Below are the code and all the weights of a small trained network. Each question names an input and a target symbol and asks about switching units off, where a switched-off unit gives its printed mean instead of its output.

import numpy as np


def w(rows, s, z=0):
    codes = np.array(rows[::2]) - 128.0
    scale = np.full(codes.shape[1], s)
    scale[-1] = z or s
    return codes * scale


def norm(h):
    return h / np.sqrt((h * h).mean(-1, keepdims=True) + 1e-5)


def f(y):
    return y / 2 * (1 + np.tanh(0.7978845608 * (y + 0.044715 * y**3)))


def softmax(a):
    e = np.exp(a - a.max(-1, keepdims=True))
    return e / e.sum(-1, keepdims=True)


def log_softmax(a):
    a = a - a.max(-1, keepdims=True)
    return a - np.log(np.exp(a).sum(-1, keepdims=True))


def net(x, mask):
    ids = ['δεζηλξπφψω'.index(c) for c in x.split()]
    T = len(ids)
    res = E[ids] + P[:T]
    q, k, v = (norm(res) @ M[0].T for M in (Q, K, V))
    z = softmax(np.where(np.tri(T) > 0, q @ k.T / 2**0.5, -1e9)) @ v
    res = res + np.where(mask[0], z, O[0][:, -1]) @ O[0][:, :-1]
    y = f(norm(res) @ A[0][:, :-1].T + A[0][:, -1])
    res = res + np.where(mask[1:9], y, B[0][:, -1]) @ B[0][:, :-1]
    return log_softmax(norm(res)[-1] @ U[:, :-1].T + U[:, -1])


Q, K, V, O, A, B = {}, {}, {}, {}, {}, {}
E = w([
[162,233,109,102,171,93],'δ',
[90,113,101,122,133,120],'ε',
[88,179,174,204,155,187],'ζ',
[161,102,148,69,119,145],'η',
[120,130,117,107,127,77],'λ',
[95,112,90,130,136,135],'ξ',
[7,88,62,197,203,31],'π',
[180,89,104,154,176,92],'φ',
[127,133,112,112,127,82],'ψ',
[218,73,182,179,51,74],'ω',
],0.021)
P = w([
[151,221,2,220,6,148],'0',
[99,113,122,167,158,113],'1',
[88,127,126,167,165,116],'2',
[94,119,122,166,151,125],'3',
[88,117,148,159,158,101],'4',
[89,104,123,164,154,108],'5',
[102,112,133,172,167,115],'6',
[86,117,125,173,150,109],'7',
[82,115,110,156,149,105],'8',
[99,118,127,167,148,102],'9',
[87,110,130,168,170,116],'10',
[96,115,119,179,159,105],'11',
[73,107,134,161,156,119],'12',
],0.0055)
Q[0] = w([
[93,62,94,177,88,58],'h1',
[2,186,75,84,149,61],'h1',
],0.0095)
K[0] = w([
[188,111,34,218,10,133],'h1',
[135,206,35,143,76,151],'h1',
],0.012)
V[0] = w([
[253,109,87,79,104,166],'h1',
[142,142,128,171,159,153],'h1',
],0.011)
O[0] = w([
[182,138,139,94,135,163,254],'h1',
[239,181,152,255,159,205,96],'h1',
],0.009,0.0091)
A[0] = w([
[123,177,110,106,97,149,20],'n1',
[182,166,140,150,115,168,121],'n2',
[167,104,130,2,100,195,2],'n3',
[99,99,94,12,117,130,205],'n4',
[116,163,201,233,69,172,80],'n5',
[87,45,113,122,131,200,161],'n6',
[90,157,120,190,120,84,140],'n7',
[140,76,184,42,65,181,18],'n8',
],0.011,0.0019)
B[0] = w([
[133,101,147,89,104,109,127],'n1',
[97,54,115,114,145,116,135],'n2',
[115,47,114,78,147,187,248],'n3',
[160,133,160,145,81,147,238],'n4',
[143,140,216,129,104,185,167],'n5',
[174,168,135,118,106,104,152],'n6',
[109,140,155,87,134,202,156],'n7',
[133,149,107,6,147,166,219],'n8',
],0.011,0.014)
U = w([
[178,242,126,100,163,107,114],'δ',
[52,126,122,123,90,128,114],'ε',
[124,157,234,171,148,200,96],'ζ',
[152,86,122,42,136,196,134],'η',
[113,142,154,115,51,84,148],'λ',
[109,148,127,124,121,141,90],'ξ',
[40,67,98,158,170,127,206],'π',
[191,75,110,189,171,116,254],'φ',
[148,165,151,124,59,95,91],'ψ',
[254,113,202,159,71,109,14],'ω',
],0.0087,0.0023)

Each question gives the input, a string of symbols that net reads in full, and the target symbol t.
The units are the heads (2 rows each of Q, K, V and O) and the neurons (one row each of A and B). Each row of codes is followed by its name. A weight is (code - 128) times the scale printed after its matrix; where a second scale follows, it is the last column's (O, A, B and U).
mask holds one flag per unit, heads first, then neurons. A switched-off unit (its flag False) gives its mean, the last column of its rows in O or B, instead of its output. The means were averaged over made-up inputs and are rounded, as every weight is.
A unit's drop is (log p(t) with every unit on - log p(t) with that unit switched off) / (log p(t) with every unit on - log p(t) with every unit switched off).
The circuit of an input: a set's keep is (log p(t) with only the set's units on - log p(t) with every unit switched off) / (log p(t) with every unit on - log p(t) with every unit switched off). Starting from all 9 units, units are removed one at a time, each time the one whose removal leaves the highest keep (on an exact tie, the one counted first), for as long as the keep stays at least 0.8.
circuit, biggest first: the units of the circuit, biggest drop first
unit that matters most: the unit with the biggest drop
k most important neurons: the k neurons with the biggest drops, biggest first
drop when u is switched off: that unit's drop, to one decimal
input π η ζ ζ η η ψ φ η ε, target π: circuit, biggest first => (h1, n8)
input π δ φ η η λ ζ ψ ζ η ψ, target π: 2 most important neurons => (n4, n8)
input λ ζ η ζ ζ ξ, target λ: circuit, biggest first => (n3, h1, n8, n6)
input δ ε λ ω η η ξ, target δ: circuit, biggest first => (n3, h1, n6, n4)
input ω λ ε λ, target ω: 2 most important neurons => (n8, n3)
input ζ ε η η η ζ η ψ, target ζ: circuit, biggest first => (h1, n8, n7)
input ζ η η ε, target ζ: 3 most important neurons => (n3, n8, n5)
input ω ψ η ψ, target ω: circuit, biggest first => (n8, n3, n7)
input ω η η ξ η η η ω η η δ η ξ, target ω: unit that matters most => n8
input φ η λ ε, target φ: 2 most important neurons => (n8, n3)
input π ζ η ε λ η ω π λ, target π: 4 most important neurons => (n4, n8, n5, n6)
input λ ζ ζ ε η ε ω π ε, target λ: circuit, biggest first => (n3, h1, n8)
input η η δ, target δ: 3 most important neurons => (n3, n8, n4)
input ε ζ η η φ ξ ζ ε ζ η η ξ, target ε: 2 most important neurons => (n3, n8)
input λ ζ λ λ η λ ζ η π η λ, target λ: 3 most important neurons => (n3, n8, n5)
input φ η λ, target φ: 4 most important neurons => (n8, n3, n4, n2)
input δ η η η ψ, target δ: most important neuron => (n3)
input ζ η ε ψ, target ζ: drop when h1 is switched off => 1.1
input δ δ η π ψ η η λ λ η ε λ ψ, target δ: drop when n8 is switched off => 0.3
input ε η λ η ζ λ ζ η η λ η ζ ξ, target ε: drop when n7 is switched off => 0.1
